[[ 77  47]
 [ 56  58]
 [ 54 -45]
 [-20 -26]
 [ 68 -65]
 [ 42 -68]
 [ -5  75]
 [-36  14]
 [ 12  60]
 [-79  60]
 [ 17 -73]
 [-57 -22]]
->
[[-79  60]
 [-57 -22]
 [-36  14]
 [-20 -26]
 [ -5  75]
 [ 12  60]
 [ 17 -73]
 [ 42 -68]
 [ 54 -45]
 [ 56  58]
 [ 68 -65]
 [ 77  47]]

[[-32 -22 -37 -51]
 [-27 -24 -23 -60]
 [ 15 -19  21   8]
 [  7 -33 -12   7]]
->
[[-32 -22 -37 -51]
 [-27 -24 -23 -60]
 [  7 -33 -12   7]
 [ 15 -19  21   8]]

[[  6 -37  64   0 -18  -7  -1 -20]
 [ -3 -14  24   2 -20  -6  10 -12]]
->
[[ -3 -14  24   2 -20  -6  10 -12]
 [  6 -37  64   0 -18  -7  -1 -20]]

[[ 14  23 -52  71  67 -61]
 [-10 -10 -61   9 -13  53]
 [-56   7 -73 -50 -10  18]]
->
[[-56   7 -73 -50 -10  18]
 [-10 -10 -61   9 -13  53]
 [ 14  23 -52  71  67 -61]]

[[-25 -42  37 -27  51]
 [-18  13 -41  -9 -61]
 [ 64  28  11  -3 -31]
 [-20  15 -48  28 -57]]
->
[[-25 -42  37 -27  51]
 [-20  15 -48  28 -57]
 [-18  13 -41  -9 -61]
 [ 64  28  11  -3 -31]]

[[-16  15 -17 -18  63]
 [ 21   2 -53  59  -8]
 [ 12  43  10 -41 -55]
 [ 24 -40  69   9  13]
 [ 41  14 -56  42 -18]]
->
[[-16  15 -17 -18  63]
 [ 12  43  10 -41 -55]
 [ 21   2 -53  59  -8]
 [ 24 -40  69   9  13]
 [ 41  14 -56  42 -18]]

[[ 39  17 -20 -14 -37  10  34  30   0  19 -46  11  64  31]
 [ -1  -9  11  31  20   2 -18  -2   7  12  33 -20 -48  12]
 [ 24  34   2 -13 -63  -4  38 -12 -10  19 -10  -6 -18  -2]
 [ 32 -28  34   9  33   0 -11   1   6 -13 -23  -1  -7 -25]]
->
[[ -1  -9  11  31  20   2 -18  -2   7  12  33 -20 -48  12]
 [ 24  34   2 -13 -63  -4  38 -12 -10  19 -10  -6 -18  -2]
 [ 32 -28  34   9  33   0 -11   1   6 -13 -23  -1  -7 -25]
 [ 39  17 -20 -14 -37  10  34  30   0  19 -46  11  64  31]]

[[-21 -63]
 [ 47  33]
 [ 13 -19]
 [ 12 -41]
 [ 36  -6]]
->
[[-21 -63]
 [ 12 -41]
 [ 13 -19]
 [ 36  -6]
 [ 47  33]]

[[-22  24 -12  17  54  -2 -20]
 [-17  -8 -23   6  23 -16  28]
 [-28  43 -24  40  57 -14 -35]
 [ 16  23  29 -20 -44  22 -66]
 [  1  37  47   6  -8 -17 -28]
 [ -2  50  36  41  19 -49 -18]
 [-16  17 -24   5  33   1 -18]
 [-23  23  -6  -9  24  26 -47]
 [ 31  14  42 -29 -71  20 -61]]
->
[[-28  43 -24  40  57 -14 -35]
 [-23  23  -6  -9  24  26 -47]
 [-22  24 -12  17  54  -2 -20]
 [-17  -8 -23   6  23 -16  28]
 [-16  17 -24   5  33   1 -18]
 [ -2  50  36  41  19 -49 -18]
 [  1  37  47   6  -8 -17 -28]
 [ 16  23  29 -20 -44  22 -66]
 [ 31  14  42 -29 -71  20 -61]]
---
[[ -3  -7  -6   2]
 [ -3   3   3  -3]
 [  8  63  30 -19]
 [  4   3  -6  -3]
 [ 31 -18 -51  28]
 [  1   3   3  -3]
 [ -3   3  -6   2]
 [  4   3   3  -3]
 [ 12  43  30 -13]]
->
[[  2  -3  -7  -6]
 [ -3  -3   3   3]
 [-19   8  63  30]
 [ -3   4   3  -6]
 [ 28  31 -18 -51]
 [ -3   1   3   3]
 [  2  -3   3  -6]
 [ -3   4   3   3]
 [-13  12  43  30]]

[[ -8 -26 -17 -39  48]
 [  2 -26 -10  20 -21]
 [ -1 -26   0   0 -21]
 [  4 -26 -17  13 -26]
 [  6 -26  -6   0  33]
 [ 13 -26  59   0   0]
 [ 25 -26 -43 -64   0]
 [  0 -26  57   0 -42]
 [  2 -26   0  20 -20]
 [  4 -26 -18  12 -27]
 [  2 -26 -12  19 -21]]
->
[[ 48  -8 -26 -17 -39]
 [-21   2 -26 -10  20]
 [-21  -1 -26   0   0]
 [-26   4 -26 -17  13]
 [ 33   6 -26  -6   0]
 [  0  13 -26  59   0]
 [  0  25 -26 -43 -64]
 [-42   0 -26  57   0]
 [-20   2 -26   0  20]
 [-27   4 -26 -18  12]
 [-21   2 -26 -12  19]]

[[-54  77  73  18]
 [ 10  52 -52  75]]
->
[[ 18 -54  77  73]
 [ 75  10  52 -52]]

[[-16   7   7 -12]
 [-17  32  -5  -4]
 [-30  10   7 -13]
 [ 47 -45  11 -23]
 [ 26 -36   2   1]
 [ -6  14  -1   2]
 [ 52  20 -18  66]
 [  1  53 -43  65]
 [  0 -27   0 -15]]
->
[[-12 -16   7   7]
 [ -4 -17  32  -5]
 [-13 -30  10   7]
 [-23  47 -45  11]
 [  1  26 -36   2]
 [  2  -6  14  -1]
 [ 66  52  20 -18]
 [ 65   1  53 -43]
 [-15   0 -27   0]]

[[-18 -15  -8]
 [-79  52 -25]
 [ -7   9  13]
 [-18   1  15]
 [-11   0  23]
 [ 25 -58  14]
 [ 19  12  18]]
->
[[ -8 -18 -15]
 [-25 -79  52]
 [ 13  -7   9]
 [ 15 -18   1]
 [ 23 -11   0]
 [ 14  25 -58]
 [ 18  19  12]]

[[ 34  32 -61  38  44 -30  13 -76   6 -14  73 -29]
 [-20 -19  78  63   6 -29  20  -5  -9  30  60  -4]]
->
[[-29  34  32 -61  38  44 -30  13 -76   6 -14  73]
 [ -4 -20 -19  78  63   6 -29  20  -5  -9  30  60]]

[[  3 -40 -64  10 -19  12  46 -12]
 [ 15  15   6 -18  38  47   0 -55]
 [-20 -22 -19 -28  17  -2  59 -17]
 [ 15   6 -28   2 -34   6 -21  68]
 [-46  -2  20  -8 -11 -13  82  73]
 [  2  33 -12 -38  53  61  73 -32]
 [ 31  53  31  16  34  36 -19 -17]
 [ 16 -15  10  -3   9  -4   7 -25]]
->
[[-12   3 -40 -64  10 -19  12  46]
 [-55  15  15   6 -18  38  47   0]
 [-17 -20 -22 -19 -28  17  -2  59]
 [ 68  15   6 -28   2 -34   6 -21]
 [ 73 -46  -2  20  -8 -11 -13  82]
 [-32   2  33 -12 -38  53  61  73]
 [-17  31  53  31  16  34  36 -19]
 [-25  16 -15  10  -3   9  -4   7]]

[[-60   8 -25]
 [  5  70 -61]
 [ 11   5  68]
 [ 48   9 -33]]
->
[[-25 -60   8]
 [-61   5  70]
 [ 68  11   5]
 [-33  48   9]]

[[-15  42]
 [-14  63]
 [-67  40]
 [-21  -9]
 [ -2 -62]
 [ 11   3]]
->
[[ 42 -15]
 [ 63 -14]
 [ 40 -67]
 [ -9 -21]
 [-62  -2]
 [  3  11]]
